Below is a small trained network, with its code and all its weights. Each question gives an input and a target symbol and asks what happens when units are switched off, that is, made to give their printed mean instead of their output.

import numpy as np


def w(rows, s, z=0):
    codes = np.array(rows[::2]) - 128.0
    scale = np.full(codes.shape[1], s)
    scale[-1] = z or s
    return codes * scale


def norm(h):
    return h / np.sqrt((h * h).mean(-1, keepdims=True) + 1e-5)


def f(y):
    return y / 2 * (1 + np.tanh(0.7978845608 * (y + 0.044715 * y**3)))


def softmax(a):
    e = np.exp(a - a.max(-1, keepdims=True))
    return e / e.sum(-1, keepdims=True)


def log_softmax(a):
    a = a - a.max(-1, keepdims=True)
    return a - np.log(np.exp(a).sum(-1, keepdims=True))


def net(x, mask):
    ids = ['βγδεζηλπσφψω'.index(c) for c in x.split()]
    T = len(ids)
    res = E[ids] + P[:T]
    u = 0
    for l in range(2):
        r = norm(res)
        for j in range(2):
            rows = slice(2 * j, 2 * j + 2)
            q, k, v = (r @ M[l][rows].T for M in (Q, K, V))
            z = softmax(np.where(np.tri(T) > 0, q @ k.T / 2**0.5, -1e9)) @ v
            o = O[l][rows]
            res = res + np.where(mask[u + j], z, o[:, -1]) @ o[:, :-1]
        u += 2
        y = f(norm(res) @ A[l][:, :-1].T + A[l][:, -1])
        res = res + np.where(mask[u : u + 8], y, B[l][:, -1]) @ B[l][:, :-1]
        u += 8
    return log_softmax(norm(res)[-1] @ U[:, :-1].T + U[:, -1])


Q, K, V, O, A, B = {}, {}, {}, {}, {}, {}
E = w([
[207,9,106],'β',
[140,128,45],'γ',
[234,28,140],'δ',
[177,200,5],'ε',
[213,210,72],'ζ',
[65,114,165],'η',
[108,77,27],'λ',
[91,125,153],'π',
[155,94,124],'σ',
[154,143,119],'φ',
[148,118,163],'ψ',
[26,134,117],'ω',
],0.019)
P = w([
[135,134,131],'0',
[253,176,86],'1',
[245,170,90],'2',
[234,166,94],'3',
[236,165,99],'4',
[225,163,97],'5',
[228,152,90],'6',
],0.0031)
Q[0] = w([
[156,95,248],'L0H1',
[25,199,126],'L0H1',
[172,85,181],'L0H2',
[63,188,20],'L0H2',
],0.013)
K[0] = w([
[116,131,192],'L0H1',
[2,134,72],'L0H1',
[123,95,179],'L0H2',
[91,239,50],'L0H2',
],0.016)
V[0] = w([
[107,140,211],'L0H1',
[2,136,254],'L0H1',
[94,141,48],'L0H2',
[91,62,85],'L0H2',
],0.0088)
O[0] = w([
[146,150,103,93],'L0H1',
[247,142,83,1],'L0H1',
[191,125,143,112],'L0H2',
[141,100,157,137],'L0H2',
],0.011,0.0098)
A[0] = w([
[145,254,148,4],'L0N1',
[165,140,123,35],'L0N2',
[162,165,67,30],'L0N3',
[38,141,119,228],'L0N4',
[142,136,63,39],'L0N5',
[103,23,89,188],'L0N6',
[180,150,167,30],'L0N7',
[168,121,149,91],'L0N8',
],0.011,0.003)
B[0] = w([
[33,162,79,136],'L0N1',
[45,99,120,115],'L0N2',
[189,49,149,133],'L0N3',
[174,155,32,254],'L0N4',
[172,82,73,121],'L0N5',
[2,195,111,235],'L0N6',
[106,163,139,115],'L0N7',
[89,102,137,118],'L0N8',
],0.0064,0.0078)
Q[1] = w([
[135,106,54],'L1H1',
[112,71,88],'L1H1',
[165,192,7],'L1H2',
[82,111,134],'L1H2',
],0.016)
K[1] = w([
[216,212,230],'L1H1',
[123,144,193],'L1H1',
[121,121,52],'L1H2',
[9,141,187],'L1H2',
],0.012)
V[1] = w([
[135,203,230],'L1H1',
[121,21,1],'L1H1',
[88,216,61],'L1H2',
[80,166,185],'L1H2',
],0.0087)
O[1] = w([
[212,110,244,32],'L1H1',
[178,151,11,246],'L1H1',
[186,195,3,253],'L1H2',
[197,145,229,213],'L1H2',
],0.0053,0.0031)
A[1] = w([
[121,236,103,193],'L1N1',
[79,127,94,156],'L1N2',
[107,135,133,21],'L1N3',
[132,6,110,146],'L1N4',
[236,107,113,3],'L1N5',
[201,62,165,115],'L1N6',
[142,128,143,44],'L1N7',
[98,187,117,161],'L1N8',
],0.014,0.0035)
B[1] = w([
[200,67,217,241],'L1N1',
[164,188,170,254],'L1N2',
[183,74,84,124],'L1N3',
[246,142,96,182],'L1N4',
[134,3,243,146],'L1N5',
[128,196,234,134],'L1N6',
[70,65,153,106],'L1N7',
[184,129,213,215],'L1N8',
],0.007,0.0071)
U = w([
[70,32,56,141],'β',
[102,224,70,66],'γ',
[110,27,203,63],'δ',
[149,203,22,118],'ε',
[188,243,115,85],'ζ',
[188,88,128,135],'η',
[63,160,27,61],'λ',
[200,99,115,128],'π',
[39,166,175,247],'σ',
[181,164,253,2],'φ',
[141,148,119,97],'ψ',
[172,113,24,114],'ω',
],0.018,0.004)

Each question gives the input, a string of symbols that net reads in full, and the target symbol t.
The units are the heads (2 rows each of Q, K, V and O) and the neurons (one row each of A and B). Each row of codes is followed by its name. A weight is (code - 128) times the scale printed after its matrix; where a second scale follows, it is the last column's (O, A, B and U).
mask holds one flag per unit, layer by layer, with each layer's heads first. A switched-off unit (its flag False) gives its mean, the last column of its rows in O or B, instead of its output. The means were averaged over made-up inputs and are rounded, as every weight is.
A unit's drop is (log p(t) with every unit on - log p(t) with that unit switched off) / (log p(t) with every unit on - log p(t) with every unit switched off).
k most important neurons: the k neurons with the biggest drops, biggest first
top k neurons in layer l: the k neurons of layer l with the biggest drops, biggest first
heads that matter: for each layer, one digit per head in row order, 1 if its drop is at least 0.15 and else 0, layers parted by /
drop of u: that unit's drop, to one decimal
input β π σ φ β ψ γ, target σ: heads that matter -> 10 / 10
input σ ψ β, target φ: 3 most important neurons -> [L0N4 L1N6 L1N4]
input σ σ σ λ φ ψ δ, target φ: 2 most important neurons -> [L1N6 L0N6]
input δ β σ δ φ, target φ: 2 most important neurons -> [L1N1 L0N6]
input σ σ φ φ λ β, target β: top 2 neurons in layer 1 -> [L1N1 L1N4]
input σ ψ γ ω σ σ π, target φ: 4 most important neurons -> [L0N6 L1N6 L0N4 L0N3]
input λ β η σ ω, target ω: heads that matter -> 10 / 01
input σ γ π φ δ, target δ: 2 most important neurons -> [L0N4 L0N6]
input ε γ σ σ σ π, target π: heads that matter -> 10 / 00
input σ γ ω ω ψ η π, target φ: most important neuron -> [L0N6]
input σ η φ σ ζ σ ω, target ω: heads that matter -> 10 / 00
input ψ σ φ π σ σ, target ε: heads that matter -> 11 / 00
input β φ ω β ψ φ λ, target σ: heads that matter -> 10 / 10
input ζ φ β δ σ δ σ, target σ: heads that matter -> 00 / 00
input σ φ σ ζ ψ φ β, target φ: top 2 neurons in layer 0 -> [L0N4 L0N6]
input ω ζ δ, target δ: 2 most important neurons -> [L0N4 L1N4]
input σ φ φ σ π β η, target η: drop of L0N4 -> 0.1
input β δ φ σ ε σ φ, target φ: drop of L0H1 -> 2.6
input η φ ψ σ σ σ β, target ω: drop of L0H2 -> 3.4
